[  6.6  -4.0  18.2 -15.7   7.4  -4.3  -2.4  -1.5   4.5 -56.3 -12.5 -17.2
   5.1  15.7   6.3  -7.8   1.1  -3.7  -3.1  -4.2   6.9  -6.6   0.4  44.7
 -16.8   7.9   3.4   6.8 -11.6  -4.3   1.1  -2.8  19.8 -33.1  -3.9 -11.4
  18.0   2.9  -9.9   6.7  15.3  -4.7   8.4]	1
[  0.2  25.3   5.3 -12.3   4.0 -16.3   9.8  12.1   5.8 -10.2  -6.6 -48.6
  10.4   0.8  14.5 -18.2   7.3  -2.4   8.5  -0.6  10.7   6.2  -6.3  26.0
  -8.0   0.1  -7.1 -10.5  -8.1 -12.5   5.8   3.6   8.3 -21.2   1.7 -10.0
   3.6   8.8 -10.2  -1.6  17.2  -5.1  -2.8]	1
[ 11.9  -1.2  11.8 -15.9   7.3   2.6  -8.0   2.4   6.4  61.5   6.0 -59.2
   7.7  -0.8   8.2 -32.7  -5.2  -2.5  -3.1  -5.6   7.8  35.2   1.7   4.3
  26.7   8.2  -3.0   2.1   8.2  -4.6   9.1  -9.5   1.0   4.0   8.6  16.2
 -18.6 -27.8  -5.0  -9.7  20.5   8.9  -3.3]	0
[-10.4  12.7  16.0  -4.5   7.8 -22.7 -16.6  -0.8 -25.5  18.9  21.6 -16.5
   5.8  -2.5  -1.2  -5.5  -8.7   0.4  -2.0   2.3  -6.8  45.7   2.6  33.9
  21.3  20.3  -7.3  15.8   0.1  -9.5   5.9  -4.4  14.8  21.6  -8.9  -1.2
  33.7  -1.7  -3.3  18.2   8.6   5.6  -8.8]	0
[ 11.7  10.7   5.3  20.6  -3.7  18.3   2.6  16.1  28.2  34.1 -11.0 -88.1
   6.1  29.1  14.4 -56.1   2.2  -6.8  -1.4  -8.8   8.9   9.4 -16.8 -18.6
 -14.9  38.6  -6.4 -34.6 -32.9   9.0   9.5   2.9   8.4  -3.8  17.1 -15.5
 -72.0   1.7   0.3 -30.1  24.7 -21.6  13.5]	1
[ 13.9   1.3   0.4 -21.0   7.0  -4.7  -2.7  -3.6  -1.6 -13.1  -3.7 -41.2
  35.5  13.0   7.4  -6.4  -1.1  27.1  -4.9   1.7  12.4   5.0   0.5  23.8
   6.0  10.0  -5.6  -3.7  -6.9   1.4  24.1  -3.8  13.6 -28.8  20.5   5.4
   8.5   9.9  -4.2  31.1  23.8 -25.9   6.5]	1
[  9.1  -2.0   1.9 -28.8   2.8  -5.3 -27.7   5.8   0.6 -44.5  -1.7 -18.1
   8.1   3.7   4.8  -2.3   4.2   1.7  -1.1   8.2  12.1   1.2   1.8  31.0
   5.8   1.0   5.0   5.2  -9.2  -7.3  -6.7  -4.9  10.1 -30.5  -1.6  -7.8
  22.9  -1.3 -13.5   5.2  34.9  -6.5   6.3]	1
[ -3.4   0.1  33.5  -8.2  13.6 -26.8 -19.7   7.9 -17.0  27.1   2.4 -39.0
  15.0  -2.6  -4.9  -6.2   0.0 -20.6   2.3  -0.6  -2.5  19.5   2.0  29.9
  34.5  16.7  -6.8  20.6  -1.0 -12.3  13.8  -5.0  15.2  10.5  -1.2   4.2
  27.3   0.2 -12.2  14.0   7.8  33.0  10.2]	0
[ -3.0  -2.1  20.0  10.0  10.0  -6.6 -20.0   1.0   3.3  56.3 -19.6 -58.3
   4.1   5.1  -1.5 -29.0  -6.3   1.4  -3.0   6.1   9.8  26.4   8.5  15.2
  21.6  28.4  -6.9   5.3  -7.4  -5.5   4.3  -4.4  11.9  23.5  -1.2   7.4
 -11.0  -6.7 -18.8  -4.8  17.2   6.8   8.0]	0
[  3.5  -0.4  11.3 -11.7  16.6 -13.9 -10.6   4.2 -10.7  29.3   5.1 -58.5
   3.5  -5.4   0.8  -7.2  -6.4 -14.5  13.9   2.3   0.3  19.3   4.4  32.7
  29.0  24.8  -9.9  20.3 -10.3 -18.4   4.1  -6.8  17.6   7.6  -5.7  -2.6
  38.6  -4.2  -8.5  16.0  21.3  21.6   4.7]	0
[  2.0  -0.2 -10.2 -19.9  -7.9   1.1  19.4  -0.1   8.8 -36.3  -2.9 -36.8
   1.8  13.3  17.3 -14.7  -5.2   7.0   1.1  -0.1  12.1   8.3   2.7  29.0
  -0.3   7.0   5.3  -3.2  -8.5   1.8   0.9  -4.0  13.1 -25.1   1.1 -21.0
   0.3  -1.7 -16.5  -0.3  27.6 -16.2   1.4]	1
[  4.6   0.2  18.5 -20.3   3.6 -11.5  -1.9   4.3  -5.4 -79.2   6.5 -17.9
   6.4  -0.3  -0.7   6.8  -1.5  -2.0  -9.6  -1.0   8.3   2.0  -5.4  41.1
   4.0   7.7 -10.1   6.8  22.7 -10.5   0.3  -2.4   7.2 -36.2  -8.9  -7.7
  24.1   4.5 -13.5  22.6  18.6  -9.5   1.9]	1
